Below are the code and all the weights of a small trained network. Each question names an input and a target symbol and asks about switching units off, where a switched-off unit gives its printed mean instead of its output.

import numpy as np


def w(rows, s, z=0):
    codes = np.array(rows[::2]) - 128.0
    scale = np.full(codes.shape[1], s)
    scale[-1] = z or s
    return codes * scale


def norm(h):
    return h / np.sqrt((h * h).mean(-1, keepdims=True) + 1e-5)


def f(y):
    return np.maximum(y, 0)


def softmax(a):
    e = np.exp(a - a.max(-1, keepdims=True))
    return e / e.sum(-1, keepdims=True)


def log_softmax(a):
    a = a - a.max(-1, keepdims=True)
    return a - np.log(np.exp(a).sum(-1, keepdims=True))


def net(x, mask):
    ids = ['ΓΘΛΩαεζξπφ'.index(c) for c in x.split()]
    T = len(ids)
    res = E[ids] + P[:T]
    u = 0
    for l in range(3):
        q, k, v = (norm(res) @ M[l].T for M in (Q, K, V))
        z = softmax(np.where(np.tri(T) > 0, q @ k.T / 2**0.5, -1e9)) @ v
        res = res + np.where(mask[u], z, O[l][:, -1]) @ O[l][:, :-1]
        u += 1
        y = f(norm(res) @ A[l][:, :-1].T + A[l][:, -1])
        res = res + np.where(mask[u : u + 4], y, B[l][:, -1]) @ B[l][:, :-1]
        u += 4
    return log_softmax(norm(res)[-1] @ U[:, :-1].T + U[:, -1])


Q, K, V, O, A, B = {}, {}, {}, {}, {}, {}
E = w([
[207,175,109,211],'Γ',
[35,190,71,92],'Θ',
[129,176,161,104],'Λ',
[114,206,174,193],'Ω',
[149,126,122,173],'α',
[203,1,140,95],'ε',
[89,149,78,83],'ζ',
[82,143,83,83],'ξ',
[78,86,76,116],'π',
[203,184,121,207],'φ',
],0.0087)
P = w([
[253,134,137,114],'0',
[244,141,161,130],'1',
[231,145,174,126],'2',
[227,137,186,122],'3',
[187,133,197,131],'4',
[161,140,212,118],'5',
[147,133,207,106],'6',
[137,119,196,98],'7',
[116,115,207,93],'8',
[100,107,208,77],'9',
[91,111,199,85],'10',
[85,105,191,81],'11',
[91,129,186,89],'12',
],0.0028)
Q[0] = w([
[202,94,255,152],'0.h0',
[214,195,238,146],'0.h0',
],0.0049)
K[0] = w([
[255,159,229,193],'0.h0',
[154,167,178,224],'0.h0',
],0.0075)
V[0] = w([
[28,105,2,76],'0.h0',
[160,116,195,158],'0.h0',
],0.005)
O[0] = w([
[186,99,230,212,3],'0.h0',
[91,2,9,66,170],'0.h0',
],0.0032,0.0037)
A[0] = w([
[3,189,81,149,73],'0.n0',
[144,165,151,152,147],'0.n1',
[159,176,61,116,245],'0.n2',
[149,99,215,110,25],'0.n3',
],0.0055,0.0012)
B[0] = w([
[144,73,96,175,255],'0.n0',
[69,112,141,104,189],'0.n1',
[1,107,148,172,232],'0.n2',
[50,171,151,142,160],'0.n3',
],0.0053,0.0038)
Q[1] = w([
[237,112,137,72],'1.h0',
[254,81,188,43],'1.h0',
],0.0099)
K[1] = w([
[254,231,138,146],'1.h0',
[165,209,80,182],'1.h0',
],0.0076)
V[1] = w([
[94,4,131,132],'1.h0',
[63,88,1,52],'1.h0',
],0.0053)
O[1] = w([
[174,3,236,122,253],'1.h0',
[54,84,6,86,158],'1.h0',
],0.0046,0.0014)
A[1] = w([
[232,107,61,192,164],'1.n0',
[161,160,130,110,5],'1.n1',
[129,254,146,94,22],'1.n2',
[132,38,129,144,210],'1.n3',
],0.0038,0.0017)
B[1] = w([
[119,206,142,64,158],'1.n0',
[76,127,167,123,128],'1.n1',
[147,196,3,138,160],'1.n2',
[232,88,155,93,254],'1.n3',
],0.0048,0.0018)
Q[2] = w([
[254,217,142,64],'2.h0',
[35,127,127,122],'2.h0',
],0.0062)
K[2] = w([
[200,234,126,254],'2.h0',
[197,6,147,10],'2.h0',
],0.0047)
V[2] = w([
[106,172,178,1],'2.h0',
[243,120,75,122],'2.h0',
],0.0057)
O[2] = w([
[15,241,160,2,80],'2.h0',
[188,115,60,54,2],'2.h0',
],0.0059,0.0026)
A[2] = w([
[197,145,177,31,253],'2.n0',
[97,156,107,37,25],'2.n1',
[83,84,141,186,118],'2.n2',
[1,159,198,167,198],'2.n3',
],0.0054,0.0016)
B[2] = w([
[126,131,133,3,141],'2.n0',
[65,71,173,146,140],'2.n1',
[199,146,119,65,198],'2.n2',
[125,85,157,86,255],'2.n3',
],0.0074,0.0064)
U = w([
[130,150,91,175,94],'Γ',
[85,153,142,155,16],'Θ',
[2,149,104,80,142],'Λ',
[37,72,144,232,244],'Ω',
[102,31,46,163,72],'α',
[197,112,85,22,64],'ε',
[105,204,148,118,65],'ζ',
[107,200,154,109,76],'ξ',
[187,126,223,153,167],'π',
[130,164,93,178,255],'φ',
],0.0095,0.005)

Each question gives the input, a string of symbols that net reads in full, and the target symbol t.
The units are the heads (2 rows each of Q, K, V and O) and the neurons (one row each of A and B). Each row of codes is followed by its name. A weight is (code - 128) times the scale printed after its matrix; where a second scale follows, it is the last column's (O, A, B and U).
mask holds one flag per unit, layer by layer, with each layer's heads first. A switched-off unit (its flag False) gives its mean, the last column of its rows in O or B, instead of its output. The means were averaged over made-up inputs and are rounded, as every weight is.
A unit's drop is (log p(t) with every unit on - log p(t) with that unit switched off) / (log p(t) with every unit on - log p(t) with every unit switched off).
The circuit of an input: a set's keep is (log p(t) with only the set's units on - log p(t) with every unit switched off) / (log p(t) with every unit on - log p(t) with every unit switched off). Starting from the 12 units with the biggest drops (on a tie, the unit counted first), units are removed one at a time, each time the one whose removal leaves the highest keep (on an exact tie, the one counted first), for as long as the keep stays at least 0.8.
units of the circuit, in order: the units of the circuit, biggest drop first
top k neurons: the k neurons with the biggest drops, biggest first
top k neurons in layer l: the k neurons of layer l with the biggest drops, biggest first
drop of u: that unit's drop, to one decimal
input Ω Ω Γ ξ ε ε ζ ξ ζ φ Λ Ω φ, target Λ: units of the circuit, in order : (0.n2, 2.h0, 0.h0)
input π Ω φ ε φ Ω α, target α: units of the circuit, in order : (0.h0, 2.n3)
input π π π Ω ε Ω α Ω, target α: top 2 neurons : (0.n0, 0.n2)
input Ω α Ω Θ ε π π Ω Ω Ω Γ ξ, target π: top neuron in layer 0 : (0.n2)
input Λ Ω ξ Ω Ω π Ω ξ Ω ε Γ, target ε: top 3 neurons in layer 0 : (0.n2, 0.n0, 0.n1)
input Ω Ω Ω Ω, target Ω: top 3 neurons : (0.n0, 0.n2, 0.n1)
input ε Ω π Ω Ω Ω Λ Ω Ω Γ, target Λ: units of the circuit, in order : (0.n2, 0.h0, 2.h0)
input φ Ω Ω α Ω Γ, target α: units of the circuit, in order : (0.h0, 1.h0)
input ζ Ω ε α φ, target α: top 2 neurons in layer 0 : (0.n2, 0.n0)
input Θ Γ ξ Λ Γ π α Ω Ω Ω Ω ζ Θ, target Ω: units of the circuit, in order : (0.h0, 0.n0)
input Ω φ π Λ Λ ξ φ Ω ξ α φ, target α: top 2 neurons : (0.n2, 1.n2)
input Ω π ε Ω Ω Ω, target ε: top 3 neurons in layer 0 : (0.n2, 0.n1, 0.n0)
input Ω Ω π Λ ε Ω Ω φ Ω ξ φ, target ε: top 2 neurons in layer 2 : (2.n2, 2.n1)
input Ω Θ φ φ α Ω Ω ξ π α Ω ξ, target π: units of the circuit, in order : (0.h0)
input Λ Ω Λ Ω, target Λ: drop of 0.h0 : 0.4
input π Ω Θ ζ, target π: drop of 0.n1 : 0.0
input π Ω ε π φ φ φ Ω Ω φ Θ, target π: drop of 1.h0 : 0.3
